Below is a small trained network, with its code and all its weights. Each question gives an input and a class and asks what happens when units are switched off, that is, made to give their printed mean instead of their output.

import numpy as np


def w(rows, s, z=0):
    codes = np.array(rows[::2]) - 128.0
    scale = np.full(codes.shape[1], s)
    scale[-1] = z or s
    return codes * scale


def f(y):
    return np.maximum(y, 0)


def log_softmax(a):
    a = a - a.max(-1, keepdims=True)
    return a - np.log(np.exp(a).sum(-1, keepdims=True))


def net(x, mask):
    res = np.array(x, float).reshape(1, 6) / 4 @ E
    y = f(res @ A[0][:, :-1].T + A[0][:, -1])
    res = res + np.where(mask, y, B[0][:, -1]) @ B[0][:, :-1]
    return log_softmax(res[-1] @ U[:, :-1].T + U[:, -1])


A, B = {}, {}
E = w([
[8,251,192,169],'x0',
[142,103,109,204],'x1',
[188,97,255,122],'x2',
[127,130,132,110],'x3',
[226,229,100,96],'x4',
[124,138,137,97],'x5',
],0.0091)
A[0] = w([
[154,164,175,110,71],'N0',
[18,126,169,156,100],'N1',
[92,219,62,136,112],'N2',
[239,180,214,160,50],'N3',
[34,73,69,139,130],'N4',
[167,60,167,115,139],'N5',
[180,50,170,118,128],'N6',
[246,91,17,80,116],'N7',
[99,154,176,165,197],'N8',
[129,197,113,145,82],'N9',
[137,186,143,116,85],'N10',
[132,152,97,131,84],'N11',
[107,121,85,127,126],'N12',
[138,213,69,151,99],'N13',
[93,120,186,121,2],'N14',
[84,127,133,92,135],'N15',
[92,97,7,92,141],'N16',
[102,154,118,118,112],'N17',
[192,164,240,163,207],'N18',
[117,169,127,119,133],'N19',
[131,66,174,87,158],'N20',
[119,177,141,143,92],'N21',
],0.012,0.0048)
B[0] = w([
[127,150,143,139,157],'N0',
[86,133,126,109,208],'N1',
[230,154,139,169,203],'N2',
[18,190,123,129,198],'N3',
[59,139,134,87,204],'N4',
[217,109,82,123,185],'N5',
[214,76,147,125,193],'N6',
[3,159,138,131,248],'N7',
[119,184,114,120,190],'N8',
[159,114,159,168,167],'N9',
[124,149,111,190,159],'N10',
[145,135,147,150,145],'N11',
[108,133,123,108,157],'N12',
[210,145,140,145,187],'N13',
[128,90,86,114,150],'N14',
[109,107,100,164,155],'N15',
[54,132,146,95,205],'N16',
[152,137,142,113,151],'N17',
[68,52,102,75,217],'N18',
[132,143,125,177,158],'N19',
[177,57,127,166,178],'N20',
[145,121,140,117,160],'N21',
],0.014)
U = w([
[106,133,112,124,254],'0',
[107,209,136,156,126],'1',
[246,135,136,182,54],'2',
],0.011,0.00064)

Each question gives the input, the list of numbers given to net, and the class t.
The units are the neurons (one row each of A and B). Each row of codes is followed by its name. A weight is (code - 128) times the scale printed after its matrix; where a second scale follows, it is the last column's (A, B and U).
mask holds one flag per neuron, in row order. A switched-off neuron (its flag False) gives its mean, the last column of its row in B, instead of its output. The means were averaged over made-up inputs and are rounded, as every weight is.
A unit's drop is (log p(t) with every unit on - log p(t) with that unit switched off) / (log p(t) with every unit on - log p(t) with every unit switched off).
most important unit: the unit with the biggest drop
top k neurons: the k neurons with the biggest drops, biggest first
drop when u is switched off: that unit's drop, to one decimal
input [0,-3,8,-5,7,3], class 0: most important unit	N18
input [-8,5,-6,4,1,7], class 1: top 3 neurons	[N7 N18 N20]
input [-5,6,8,5,-1,-8], class 2: top 3 neurons	[N6 N5 N20]
input [-6,0,7,8,6,-3], class 0: top 2 neurons	[N18 N7]
input [7,-5,-1,3,7,5], class 2: top 2 neurons	[N2 N7]
input [-8,4,8,3,7,-3], class 0: top 2 neurons	[N7 N18]
input [8,4,7,1,-4,2], class 0: top 2 neurons	[N18 N14]
input [-6,8,0,1,6,-8], class 1: top 3 neurons	[N7 N18 N3]
input [-6,-4,-4,-6,6,4], class 1: drop when N7 is switched off	0.4
input [6,7,7,7,-5,-4], class 0: drop when N18 is switched off	0.3
input [6,1,8,4,-1,3], class 0: drop when N18 is switched off	1.3
